Below is a small trained network, with its code and all its weights. Each question gives an input and a target symbol and asks what happens when units are switched off, that is, made to give their printed mean instead of their output.

import numpy as np


def w(rows, s, z=0):
    codes = np.array(rows[::2]) - 128.0
    scale = np.full(codes.shape[1], s)
    scale[-1] = z or s
    return codes * scale


def f(y):
    return np.maximum(y, 0)


def softmax(a):
    e = np.exp(a - a.max(-1, keepdims=True))
    return e / e.sum(-1, keepdims=True)


def log_softmax(a):
    a = a - a.max(-1, keepdims=True)
    return a - np.log(np.exp(a).sum(-1, keepdims=True))


def net(x, mask):
    ids = ['αγδεζλμσψ'.index(c) for c in x.split()]
    T = len(ids)
    res = E[ids] + P[:T]
    u = 0
    for l in range(2):
        r = res
        for j in range(2):
            rows = slice(4 * j, 4 * j + 4)
            q, k, v = (r @ M[l][rows].T for M in (Q, K, V))
            z = softmax(np.where(np.tri(T) > 0, q @ k.T / 4**0.5, -1e9)) @ v
            o = O[l][rows]
            res = res + np.where(mask[u + j], z, o[:, -1]) @ o[:, :-1]
        u += 2
        y = f(res @ A[l][:, :-1].T + A[l][:, -1])
        res = res + np.where(mask[u : u + 8], y, B[l][:, -1]) @ B[l][:, :-1]
        u += 8
    return log_softmax(res[-1] @ U[:, :-1].T + U[:, -1])


Q, K, V, O, A, B = {}, {}, {}, {}, {}, {}
E = w([
[31,115,193,125,98,145],'α',
[123,155,133,59,86,152],'γ',
[97,166,82,102,155,78],'δ',
[138,163,171,146,116,96],'ε',
[102,3,111,121,110,20],'ζ',
[127,172,130,124,164,102],'λ',
[107,139,74,62,129,88],'μ',
[53,135,32,131,88,66],'σ',
[193,93,89,187,130,83],'ψ',
],0.018)
P = w([
[140,65,159,129,150,250],'0',
[120,167,132,117,123,102],'1',
[123,169,108,110,122,112],'2',
[121,155,114,106,112,112],'3',
[117,154,125,114,110,104],'4',
[119,159,108,99,118,109],'5',
[120,163,115,108,118,116],'6',
[119,162,119,107,100,104],'7',
[117,164,113,105,123,93],'8',
[108,172,101,102,115,103],'9',
[119,167,114,102,112,113],'10',
[118,159,110,101,111,99],'11',
[120,170,110,100,115,119],'12',
[110,176,122,104,117,97],'13',
],0.011)
Q[0] = w([
[148,163,116,178,100,129],'0.h1',
[148,121,145,128,156,132],'0.h1',
[92,141,113,166,104,155],'0.h1',
[166,126,149,108,194,130],'0.h1',
[70,154,161,79,118,132],'0.h2',
[148,184,56,106,102,52],'0.h2',
[111,245,131,71,134,108],'0.h2',
[195,159,104,135,122,123],'0.h2',
],0.012)
K[0] = w([
[176,144,139,147,132,112],'0.h1',
[107,95,143,164,106,130],'0.h1',
[103,152,89,146,171,78],'0.h1',
[129,90,189,116,130,107],'0.h1',
[58,104,188,126,170,166],'0.h2',
[213,59,149,151,194,152],'0.h2',
[126,108,126,115,212,247],'0.h2',
[202,155,95,151,160,149],'0.h2',
],0.014)
V[0] = w([
[157,114,39,171,147,111],'0.h1',
[184,94,180,91,136,115],'0.h1',
[123,211,112,156,184,137],'0.h1',
[151,123,94,146,167,137],'0.h1',
[123,129,53,119,168,93],'0.h2',
[231,123,255,32,123,115],'0.h2',
[101,157,192,85,89,127],'0.h2',
[183,121,75,183,116,139],'0.h2',
],0.0078)
O[0] = w([
[163,124,157,133,148,124,231],'0.h1',
[121,125,90,141,142,157,95],'0.h1',
[170,124,178,126,192,154,120],'0.h1',
[85,151,154,106,149,136,142],'0.h1',
[147,121,170,47,142,110,195],'0.h2',
[92,149,1,157,169,164,55],'0.h2',
[78,167,121,162,162,105,3],'0.h2',
[164,127,107,125,112,104,226],'0.h2',
],0.0077,0.0035)
A[0] = w([
[171,255,123,89,178,101,3],'0.n1',
[118,173,174,202,177,176,142],'0.n2',
[159,192,97,47,66,198,81],'0.n3',
[79,187,167,128,68,201,18],'0.n4',
[81,109,193,163,187,160,164],'0.n5',
[175,159,27,134,21,127,209],'0.n6',
[182,200,124,170,199,244,103],'0.n7',
[174,245,182,158,119,105,163],'0.n8',
],0.0069,0.002)
B[0] = w([
[140,107,104,156,55,99,189],'0.n1',
[95,130,170,142,96,110,145],'0.n2',
[91,127,84,151,134,66,172],'0.n3',
[154,98,93,188,174,32,156],'0.n4',
[168,152,166,146,133,98,149],'0.n5',
[158,163,111,133,155,105,253],'0.n6',
[103,171,163,117,124,147,135],'0.n7',
[95,115,4,80,140,87,194],'0.n8',
],0.011,0.0057)
Q[1] = w([
[107,143,50,138,98,92],'1.h1',
[126,166,162,115,80,105],'1.h1',
[173,76,136,155,122,115],'1.h1',
[151,63,182,180,147,100],'1.h1',
[117,62,170,219,199,179],'1.h2',
[156,3,168,144,102,97],'1.h2',
[236,110,128,198,166,141],'1.h2',
[66,118,185,177,129,119],'1.h2',
],0.012)
K[1] = w([
[144,99,154,122,114,216],'1.h1',
[128,116,106,125,132,145],'1.h1',
[200,128,101,94,98,80],'1.h1',
[189,135,143,148,135,64],'1.h1',
[114,175,114,121,124,42],'1.h2',
[151,77,156,73,146,9],'1.h2',
[235,168,87,129,137,59],'1.h2',
[72,139,146,148,145,81],'1.h2',
],0.013)
V[1] = w([
[151,119,189,72,72,137],'1.h1',
[131,130,130,227,89,96],'1.h1',
[86,183,142,158,146,103],'1.h1',
[145,81,181,114,150,164],'1.h1',
[28,48,106,29,91,121],'1.h2',
[179,255,132,42,253,176],'1.h2',
[94,169,189,57,110,108],'1.h2',
[160,66,21,59,213,102],'1.h2',
],0.0075)
O[1] = w([
[208,163,157,79,64,97,121],'1.h1',
[127,142,182,157,205,134,162],'1.h1',
[128,167,133,158,114,110,64],'1.h1',
[178,162,155,96,70,111,108],'1.h1',
[69,137,132,20,179,190,117],'1.h2',
[112,175,96,179,2,206,8],'1.h2',
[139,234,173,67,116,174,75],'1.h2',
[57,47,124,96,69,104,254],'1.h2',
],0.0088,0.006)
A[1] = w([
[165,172,64,55,124,62,209],'1.n1',
[170,100,125,177,143,166,212],'1.n2',
[170,183,124,184,117,143,91],'1.n3',
[151,201,71,222,108,158,190],'1.n4',
[28,93,123,54,59,139,105],'1.n5',
[119,95,94,165,190,86,13],'1.n6',
[149,63,129,173,160,118,2],'1.n7',
[188,201,122,129,1,159,133],'1.n8',
],0.0088,0.0034)
B[1] = w([
[164,92,203,172,125,193,252],'1.n1',
[95,134,109,112,139,34,149],'1.n2',
[167,101,87,162,198,166,136],'1.n3',
[137,62,109,123,196,224,149],'1.n4',
[203,174,40,107,151,125,196],'1.n5',
[116,149,144,107,59,119,220],'1.n6',
[130,172,183,127,71,200,183],'1.n7',
[2,116,176,98,124,118,168],'1.n8',
],0.009,0.018)
U = w([
[77,200,140,184,198,50,221],'α',
[2,84,19,178,168,43,74],'γ',
[20,181,146,80,54,132,156],'δ',
[161,113,75,196,202,131,34],'ε',
[73,28,104,90,210,69,31],'ζ',
[55,58,156,169,162,168,8],'λ',
[178,215,25,132,134,110,158],'μ',
[194,167,167,133,143,176,24],'σ',
[135,33,120,211,90,69,252],'ψ',
],0.005,0.0033)

Each question gives the input, a string of symbols that net reads in full, and the target symbol t.
The units are the heads (4 rows each of Q, K, V and O) and the neurons (one row each of A and B). Each row of codes is followed by its name. A weight is (code - 128) times the scale printed after its matrix; where a second scale follows, it is the last column's (O, A, B and U).
mask holds one flag per unit, layer by layer, with each layer's heads first. A switched-off unit (its flag False) gives its mean, the last column of its rows in O or B, instead of its output. The means were averaged over made-up inputs and are rounded, as every weight is.
A unit's drop is (log p(t) with every unit on - log p(t) with that unit switched off) / (log p(t) with every unit on - log p(t) with every unit switched off).
k most important neurons: the k neurons with the biggest drops, biggest first
top k neurons in layer l: the k neurons of layer l with the biggest drops, biggest first
heads that matter: for each layer, one digit per head in row order, 1 if its drop is at least 0.15 and else 0, layers parted by /
drop of u: that unit's drop, to one decimal
input γ γ ψ ε δ δ ψ γ ε ψ λ μ, target γ: heads that matter	11 / 10
input μ ψ ζ ψ ψ δ δ λ μ σ ψ ψ δ, target μ: heads that matter	00 / 01
input σ ψ ψ μ ψ ψ λ σ, target σ: heads that matter	01 / 11
input ε γ ψ δ, target ε: heads that matter	01 / 01
input σ α δ, target σ: heads that matter	01 / 11
input δ λ ψ ζ ψ λ γ δ ψ σ, target δ: heads that matter	01 / 11
input γ δ ζ ψ ψ ψ δ, target γ: 2 most important neurons	[1.n1 0.n4]
input λ α δ ψ ψ ψ γ α ζ μ ψ α ψ μ, target λ: heads that matter	01 / 01
input ζ δ δ, target ζ: heads that matter	10 / 01
input α σ δ ε, target α: heads that matter	11 / 11
input ε ψ ε, target ε: heads that matter	01 / 01
input δ σ ζ, target ζ: top neuron in layer 1	[1.n7]
input σ γ ψ λ δ ε λ δ γ, target σ: 2 most important neurons	[1.n1 0.n8]
input δ σ δ ψ ψ μ, target δ: most important neuron	[1.n8]
input ψ ζ δ, target ψ: heads that matter	00 / 01
input δ δ ψ λ ψ α ζ ζ ε, target δ: top 2 neurons in layer 0	[0.n8 0.n4]
input γ ψ δ ζ ζ ψ γ ψ δ δ γ ψ μ, target γ: 3 most important neurons	[0.n4 0.n3 1.n1]
input δ ψ ζ α δ ψ μ, target δ: 2 most important neurons	[1.n8 0.n4]
input ε ψ δ α ψ σ, target ε: top 2 neurons in layer 1	[1.n4 1.n3]
input δ μ δ σ γ ψ ψ ψ α ψ ε ψ σ ε, target δ: drop of 1.n8	1.0
input δ ε ζ σ, target δ: drop of 1.h2	1.6
input μ ψ μ, target μ: most important neuron	[1.n5]
input σ μ γ, target σ: drop of 0.h2	1.3
